Below is a small trained network, with its code and all its weights. Each question gives an input and a class and asks what happens when units are switched off, that is, made to give their printed mean instead of their output.

import numpy as np


def w(rows, s, z=0):
    codes = np.array(rows[::2]) - 128.0
    scale = np.full(codes.shape[1], s)
    scale[-1] = z or s
    return codes * scale


def f(y):
    return np.maximum(y, 0)


def log_softmax(a):
    a = a - a.max(-1, keepdims=True)
    return a - np.log(np.exp(a).sum(-1, keepdims=True))


def net(x, mask):
    res = np.array(x, float).reshape(1, 7) / 4 @ E
    y = f(res @ A[0][:, :-1].T + A[0][:, -1])
    res = res + np.where(mask, y, B[0][:, -1]) @ B[0][:, :-1]
    return log_softmax(res[-1] @ U[:, :-1].T + U[:, -1])


A, B = {}, {}
E = w([
[110,216,48],'x0',
[158,186,211],'x1',
[127,140,109],'x2',
[119,68,158],'x3',
[3,97,180],'x4',
[168,63,148],'x5',
[93,238,99],'x6',
],0.0061)
A[0] = w([
[144,50,115,218],'N1',
[204,78,99,4],'N2',
[48,76,134,106],'N3',
[124,254,133,88],'N4',
[91,166,46,52],'N5',
[42,100,146,194],'N6',
[94,64,69,213],'N7',
[138,204,88,130],'N8',
[47,141,25,5],'N9',
[138,74,66,246],'N10',
[179,166,102,157],'N11',
],0.017,0.0046)
B[0] = w([
[69,235,117,230],'N1',
[80,230,189,182],'N2',
[69,77,160,197],'N3',
[158,26,244,255],'N4',
[217,124,36,212],'N5',
[89,36,71,214],'N6',
[68,140,242,216],'N7',
[226,71,187,233],'N8',
[218,161,21,214],'N9',
[102,140,253,222],'N10',
[48,199,190,207],'N11',
],0.02,0.0092)
U = w([
[160,95,216,115],'0',
[136,156,160,95],'1',
[144,144,195,123],'2',
[111,125,234,148],'3',
[217,116,163,182],'4',
[111,58,210,189],'5',
[161,168,112,4],'6',
[182,92,254,75],'7',
],0.0093,0.013)

Each question gives the input, the list of numbers given to net, and the class t.
The units are the neurons (one row each of A and B). Each row of codes is followed by its name. A weight is (code - 128) times the scale printed after its matrix; where a second scale follows, it is the last column's (A, B and U).
mask holds one flag per neuron, in row order. A switched-off neuron (its flag False) gives its mean, the last column of its row in B, instead of its output. The means were averaged over made-up inputs and are rounded, as every weight is.
A unit's drop is (log p(t) with every unit on - log p(t) with that unit switched off) / (log p(t) with every unit on - log p(t) with every unit switched off).
The circuit of an input: a set's keep is (log p(t) with only the set's units on - log p(t) with every unit switched off) / (log p(t) with every unit on - log p(t) with every unit switched off). Starting from all 11 units, units are removed one at a time, each time the one whose removal leaves the highest keep (on an exact tie, the one counted first), for as long as the keep stays at least 0.8.
circuit, biggest first: the units of the circuit, biggest drop first
k most important neurons: the k neurons with the biggest drops, biggest first
drop when u is switched off: that unit's drop, to one decimal
input [5,5,-5,2,4,7,5], class 5: circuit, biggest first -> N9, N10, N2, N1
input [7,3,7,-7,-4,5,4], class 7: circuit, biggest first -> N4
input [-5,3,4,0,0,-5,-2], class 2: 2 most important neurons -> N4, N8
input [5,6,-1,8,-3,4,-4], class 3: circuit, biggest first -> N5, N8
input [3,1,-1,-8,-2,-1,0], class 7: 2 most important neurons -> N4, N8
input [7,0,2,-8,-5,-5,2], class 7: 2 most important neurons -> N4, N11
input [8,-7,-7,4,0,7,8], class 4: 2 most important neurons -> N9, N5
input [-6,4,8,5,-6,-4,-3], class 2: 4 most important neurons -> N4, N7, N3, N10
input [6,-2,1,-8,3,-6,-8], class 4: circuit, biggest first -> N9, N5
input [2,-3,6,-6,-8,-8,-1], class 7: 3 most important neurons -> N4, N11, N8
input [-8,6,-7,-8,-6,-3,-5], class 3: 3 most important neurons -> N9, N5, N2
input [4,-1,-2,2,-5,-8,2], class 4: 3 most important neurons -> N5, N9, N7
input [2,-8,-5,-4,2,5,8], class 4: 2 most important neurons -> N9, N5
input [-7,-2,-4,6,6,-1,7], class 5: circuit, biggest first -> N6
input [3,-5,1,-7,6,2,5], class 4: drop when N9 is switched off -> 0.3
input [7,5,7,-1,6,2,-6], class 5: drop when N7 is switched off -> 0.0
input [3,-4,3,1,-2,-2,8], class 4: drop when N5 is switched off -> 0.3
input [-5,3,8,0,-2,6,-3], class 3: drop when N2 is switched off -> 0.1
